Below are the code and all the weights of a small trained network. Each question names an input and a target symbol and asks about switching units off, where a switched-off unit gives its printed mean instead of its output.

import numpy as np


def w(rows, s, z=0):
    codes = np.array(rows[::2]) - 128.0
    scale = np.full(codes.shape[1], s)
    scale[-1] = z or s
    return codes * scale


def f(y):
    return y / 2 * (1 + np.tanh(0.7978845608 * (y + 0.044715 * y**3)))


def softmax(a):
    e = np.exp(a - a.max(-1, keepdims=True))
    return e / e.sum(-1, keepdims=True)


def log_softmax(a):
    a = a - a.max(-1, keepdims=True)
    return a - np.log(np.exp(a).sum(-1, keepdims=True))


def net(x, mask):
    ids = ['βδζθλξσφψω'.index(c) for c in x.split()]
    T = len(ids)
    res = E[ids] + P[:T]
    u = 0
    for l in range(3):
        q, k, v = (res @ M[l].T for M in (Q, K, V))
        z = softmax(np.where(np.tri(T) > 0, q @ k.T / 2**0.5, -1e9)) @ v
        res = res + np.where(mask[u], z, O[l][:, -1]) @ O[l][:, :-1]
        u += 1
        y = f(res @ A[l][:, :-1].T + A[l][:, -1])
        res = res + np.where(mask[u : u + 4], y, B[l][:, -1]) @ B[l][:, :-1]
        u += 4
    return log_softmax(res[-1] @ U[:, :-1].T + U[:, -1])


Q, K, V, O, A, B = {}, {}, {}, {}, {}, {}
E = w([
[39,153,218,118,45],'β',
[145,67,27,67,150],'δ',
[167,207,97,168,121],'ζ',
[182,164,143,91,151],'θ',
[172,116,173,200,58],'λ',
[76,60,81,138,113],'ξ',
[179,155,155,167,179],'σ',
[151,190,6,94,100],'φ',
[134,145,100,120,247],'ψ',
[121,191,99,169,103],'ω',
],0.019)
P = w([
[135,180,160,65,58],'0',
[181,189,73,98,155],'1',
[225,101,151,160,111],'2',
[197,101,116,165,136],'3',
[196,84,73,180,177],'4',
[195,70,70,180,182],'5',
[226,15,193,187,125],'6',
[100,70,110,173,171],'7',
[151,19,146,192,156],'8',
[68,67,120,160,179],'9',
[38,66,124,163,174],'10',
[76,29,166,177,149],'11',
[80,2,199,184,135],'12',
[10,87,131,154,188],'13',
],0.0039)
Q[0] = w([
[253,117,17,118,143],'L0H1',
[157,130,247,66,96],'L0H1',
],0.0058)
K[0] = w([
[171,135,78,196,254],'L0H1',
[153,124,207,48,112],'L0H1',
],0.007)
V[0] = w([
[34,198,146,191,181],'L0H1',
[204,90,42,254,149],'L0H1',
],0.0037)
O[0] = w([
[87,148,153,231,84,129],'L0H1',
[2,126,17,213,144,255],'L0H1',
],0.0074,0.002)
A[0] = w([
[142,25,2,150,132,215],'L0N1',
[134,28,113,30,228,251],'L0N2',
[127,114,114,147,169,201],'L0N3',
[211,87,108,159,50,196],'L0N4',
],0.0068,0.0013)
B[0] = w([
[127,129,175,99,99,253],'L0N1',
[129,105,124,81,123,214],'L0N2',
[88,7,125,138,158,158],'L0N3',
[67,116,68,132,116,155],'L0N4',
],0.014,0.0069)
Q[1] = w([
[190,163,50,48,138],'L1H1',
[112,76,253,147,14],'L1H1',
],0.0039)
K[1] = w([
[237,202,176,2,194],'L1H1',
[57,80,148,84,49],'L1H1',
],0.0052)
V[1] = w([
[133,133,124,116,133],'L1H1',
[182,36,67,78,1],'L1H1',
],0.0059)
O[1] = w([
[101,119,1,179,122,135],'L1H1',
[71,196,166,115,140,253],'L1H1',
],0.013,0.0048)
A[1] = w([
[92,61,151,184,210,146],'L1N1',
[112,188,171,112,82,78],'L1N2',
[111,254,198,103,171,228],'L1N3',
[228,179,96,244,156,252],'L1N4',
],0.0075,0.0025)
B[1] = w([
[254,135,144,69,166,199],'L1N1',
[199,152,103,130,150,190],'L1N2',
[166,26,125,166,63,255],'L1N3',
[73,123,200,151,104,254],'L1N4',
],0.0098,0.0042)
Q[2] = w([
[1,96,180,231,214],'L2H1',
[37,131,188,95,92],'L2H1',
],0.0064)
K[2] = w([
[110,163,202,3,245],'L2H1',
[47,111,136,49,173],'L2H1',
],0.0062)
V[2] = w([
[145,224,190,104,170],'L2H1',
[192,254,105,123,99],'L2H1',
],0.0044)
O[2] = w([
[104,21,212,2,128,58],'L2H1',
[200,56,56,162,56,5],'L2H1',
],0.0065,0.0025)
A[2] = w([
[174,92,216,151,173,248],'L2N1',
[137,100,118,146,111,91],'L2N2',
[45,174,140,255,110,74],'L2N3',
[136,196,195,54,88,219],'L2N4',
],0.0076,0.0017)
B[2] = w([
[140,255,112,154,246,197],'L2N1',
[204,143,128,175,138,126],'L2N2',
[125,15,73,68,93,255],'L2N3',
[107,77,138,193,131,186],'L2N4',
],0.0074,0.0069)
U = w([
[162,104,177,124,105,116],'β',
[117,126,122,122,140,32],'δ',
[131,110,121,120,139,45],'ζ',
[158,97,124,102,127,17],'θ',
[139,2,78,123,127,181],'λ',
[20,63,133,159,180,248],'ξ',
[75,159,142,172,178,195],'σ',
[108,217,74,95,104,255],'φ',
[150,66,83,122,188,35],'ψ',
[119,125,120,120,137,16],'ω',
],0.0093,0.002)

Each question gives the input, a string of symbols that net reads in full, and the target symbol t.
The units are the heads (2 rows each of Q, K, V and O) and the neurons (one row each of A and B). Each row of codes is followed by its name. A weight is (code - 128) times the scale printed after its matrix; where a second scale follows, it is the last column's (O, A, B and U).
mask holds one flag per unit, layer by layer, with each layer's heads first. A switched-off unit (its flag False) gives its mean, the last column of its rows in O or B, instead of its output. The means were averaged over made-up inputs and are rounded, as every weight is.
A unit's drop is (log p(t) with every unit on - log p(t) with that unit switched off) / (log p(t) with every unit on - log p(t) with every unit switched off).
unit that matters most: the unit with the biggest drop
top k neurons: the k neurons with the biggest drops, biggest first
k most important neurons of layer l: the k neurons of layer l with the biggest drops, biggest first
drop when u is switched off: that unit's drop, to one decimal
input ζ φ λ, target λ: top 3 neurons	[L2N3; L0N4; L2N1]
input ψ σ δ ζ ξ θ θ φ ζ, target λ: most important neuron of layer 1	[L1N1]
input δ λ ζ, target λ: 2 most important neurons of layer 1	[L1N3; L1N1]
input ω ω ζ ζ σ, target σ: top 3 neurons	[L2N1; L1N4; L1N1]
input ζ ζ λ δ φ δ β δ λ ζ φ δ ω, target λ: top 2 neurons	[L2N3; L1N3]
input σ σ σ λ θ θ ω, target λ: top 2 neurons	[L2N3; L2N1]
input δ β φ ψ ξ ζ β ψ, target ψ: top 3 neurons	[L1N1; L0N3; L1N4]
input δ θ β, target β: top 3 neurons	[L1N3; L1N2; L0N3]
input φ φ β δ θ δ δ, target ξ: top 4 neurons	[L0N1; L1N1; L2N4; L0N3]
input β φ λ, target λ: top 2 neurons	[L0N4; L2N3]
input δ ξ σ ζ ξ θ ζ, target ξ: 3 most important neurons of layer 1	[L1N4; L1N1; L1N3]
input λ β φ ψ λ θ δ ψ δ β θ ψ φ ψ, target ψ: 2 most important neurons of layer 0	[L0N3; L0N1]
input λ θ δ δ λ, target ξ: 2 most important neurons of layer 0	[L0N4; L0N1]
input φ λ δ ψ δ, target ξ: unit that matters most	L0N1
input ζ δ δ β λ δ λ, target ξ: 2 most important neurons of layer 1	[L1N1; L1N3]
input θ ζ δ ξ β θ λ δ δ ψ δ λ β σ, target σ: 2 most important neurons of layer 1	[L1N1; L1N4]
input β ψ ξ θ ψ λ ζ σ ξ ψ ζ, target ξ: 3 most important neurons of layer 0	[L0N1; L0N2; L0N3]
input θ ζ φ β, target β: drop when L1N3 is switched off	0.3
